Below are the code and all the weights of a small trained network. Each question names an input and a class and asks about switching units off, where a switched-off unit gives its printed mean instead of its output.

import numpy as np


def w(rows, s, z=0):
    codes = np.array(rows[::2]) - 128.0
    scale = np.full(codes.shape[1], s)
    scale[-1] = z or s
    return codes * scale


def norm(h):
    return h / np.sqrt((h * h).mean(-1, keepdims=True) + 1e-5)


def f(y):
    return np.maximum(y, 0)


def log_softmax(a):
    a = a - a.max(-1, keepdims=True)
    return a - np.log(np.exp(a).sum(-1, keepdims=True))


def net(x, mask):
    res = np.array(x, float).reshape(1, 4) / 4 @ E
    u = 0
    for l in range(2):
        y = f(norm(res) @ A[l][:, :-1].T + A[l][:, -1])
        res = res + np.where(mask[u : u + 5], y, B[l][:, -1]) @ B[l][:, :-1]
        u += 5
    return log_softmax(norm(res)[-1] @ U[:, :-1].T + U[:, -1])


A, B = {}, {}
E = w([
[35,123,100,142,129,93,183,206,186],'x0',
[175,250,204,76,223,93,94,203,112],'x1',
[167,176,36,83,110,202,12,61,240],'x2',
[147,116,136,204,241,164,40,105,68],'x3',
],0.014)
A[0] = w([
[124,121,139,113,79,113,246,188,89,5],'0.n1',
[116,156,142,106,109,105,123,138,126,31],'0.n2',
[137,176,134,93,140,110,161,163,91,113],'0.n3',
[192,216,143,53,79,112,194,102,125,68],'0.n4',
[111,239,131,99,155,102,163,251,247,23],'0.n5',
],0.021,0.012)
B[0] = w([
[143,71,161,118,189,82,176,83,115,213],'0.n1',
[115,124,81,154,124,151,105,137,130,135],'0.n2',
[139,133,121,194,120,144,126,183,147,191],'0.n3',
[166,118,168,90,47,140,94,166,92,204],'0.n4',
[2,171,112,60,141,138,68,147,151,253],'0.n5',
],0.02,0.017)
A[1] = w([
[165,153,123,115,117,116,136,99,152,7],'1.n1',
[153,151,139,69,101,69,254,103,111,2],'1.n2',
[101,186,142,113,171,97,195,146,139,11],'1.n3',
[138,235,108,80,126,87,207,158,158,79],'1.n4',
[61,119,134,96,96,95,182,141,109,44],'1.n5',
],0.033,0.0082)
B[1] = w([
[160,148,133,103,126,106,166,78,121,138],'1.n1',
[143,40,242,144,139,175,109,128,146,221],'1.n2',
[250,225,53,108,97,75,175,128,100,194],'1.n3',
[75,74,196,82,188,159,35,111,134,176],'1.n4',
[117,102,85,119,143,90,213,95,153,247],'1.n5',
],0.019,0.014)
U = w([
[178,120,115,237,209,178,44,52,42,83],'0',
[142,38,166,152,113,93,226,90,118,255],'1',
[212,182,46,86,60,198,42,6,215,51],'2',
[37,191,103,41,127,127,65,162,185,218],'3',
[103,168,116,85,182,29,199,198,122,55],'4',
[134,226,172,192,190,92,127,252,68,37],'5',
[211,155,193,79,25,154,79,171,101,115],'6',
[33,63,19,244,38,165,198,76,155,92],'7',
],0.018,0.005)

Each question gives the input, the list of numbers given to net, and the class t.
The units are the neurons (one row each of A and B). Each row of codes is followed by its name. A weight is (code - 128) times the scale printed after its matrix; where a second scale follows, it is the last column's (A, B and U).
mask holds one flag per neuron, layer by layer. A switched-off neuron (its flag False) gives its mean, the last column of its row in B, instead of its output. The means were averaged over made-up inputs and are rounded, as every weight is.
A unit's drop is (log p(t) with every unit on - log p(t) with that unit switched off) / (log p(t) with every unit on - log p(t) with every unit switched off).
The circuit of an input: a set's keep is (log p(t) with only the set's units on - log p(t) with every unit switched off) / (log p(t) with every unit on - log p(t) with every unit switched off). Starting from all 10 units, units are removed one at a time, each time the one whose removal leaves the highest keep (on an exact tie, the one counted first), for as long as the keep stays at least 0.8.
units of the circuit, in order: the units of the circuit, biggest drop first
most important unit: the unit with the biggest drop
top k neurons: the k neurons with the biggest drops, biggest first
top k neurons in layer l: the k neurons of layer l with the biggest drops, biggest first
drop of u: that unit's drop, to one decimal
input [-1,-2,0,1], class 7: units of the circuit, in order	[0.n4 0.n1 1.n2 0.n5]
input [-2,6,3,6], class 0: top 2 neurons	[0.n5 0.n4]
input [-4,-1,-6,7], class 0: top 2 neurons in layer 0	[0.n5 0.n1]
input [2,6,-2,-1], class 3: units of the circuit, in order	[0.n5]
input [-6,-3,6,-8], class 6: top 3 neurons	[0.n4 0.n5 1.n5]
input [-8,-3,3,-6], class 6: top 2 neurons	[0.n4 0.n5]
input [-4,2,0,1], class 6: units of the circuit, in order	[0.n5 0.n1]
input [-6,-5,-1,1], class 0: top 2 neurons in layer 1	[1.n5 1.n3]
input [4,-5,-2,3], class 7: top 2 neurons	[0.n1 1.n2]
input [6,-1,0,7], class 0: units of the circuit, in order	[0.n5 1.n5]
input [-8,8,6,-6], class 6: top 2 neurons	[0.n4 1.n5]
input [-3,-4,2,-1], class 2: top 4 neurons	[0.n1 0.n5 1.n5 0.n3]
input [7,-3,1,-5], class 4: top 2 neurons in layer 0	[0.n5 0.n1]
input [-2,5,6,3], class 2: top 2 neurons	[0.n5 1.n4]
input [0,1,-3,-2], class 1: units of the circuit, in order	[0.n1]
input [-5,8,6,3], class 2: units of the circuit, in order	[0.n5 1.n2]
input [8,-8,3,-5], class 1: top 3 neurons	[0.n5 0.n3 1.n2]
input [3,3,-5,5], class 5: top 3 neurons	[0.n5 1.n5 0.n3]
input [-4,5,2,-5], class 6: top 3 neurons	[0.n4 0.n3 1.n5]
input [-3,3,-7,-8], class 1: most important unit	0.n1
input [-2,-2,2,-8], class 6: top 2 neurons	[0.n4 0.n5]
input [-7,8,7,-6], class 6: top 2 neurons	[0.n4 1.n5]
input [-8,-4,4,-6], class 6: top 2 neurons in layer 1	[1.n5 1.n3]
input [-6,4,2,-8], class 6: drop of 0.n4	4.3
input [1,-5,3,-8], class 1: drop of 0.n5	0.5
input [3,-8,1,-7], class 1: drop of 0.n5	0.2
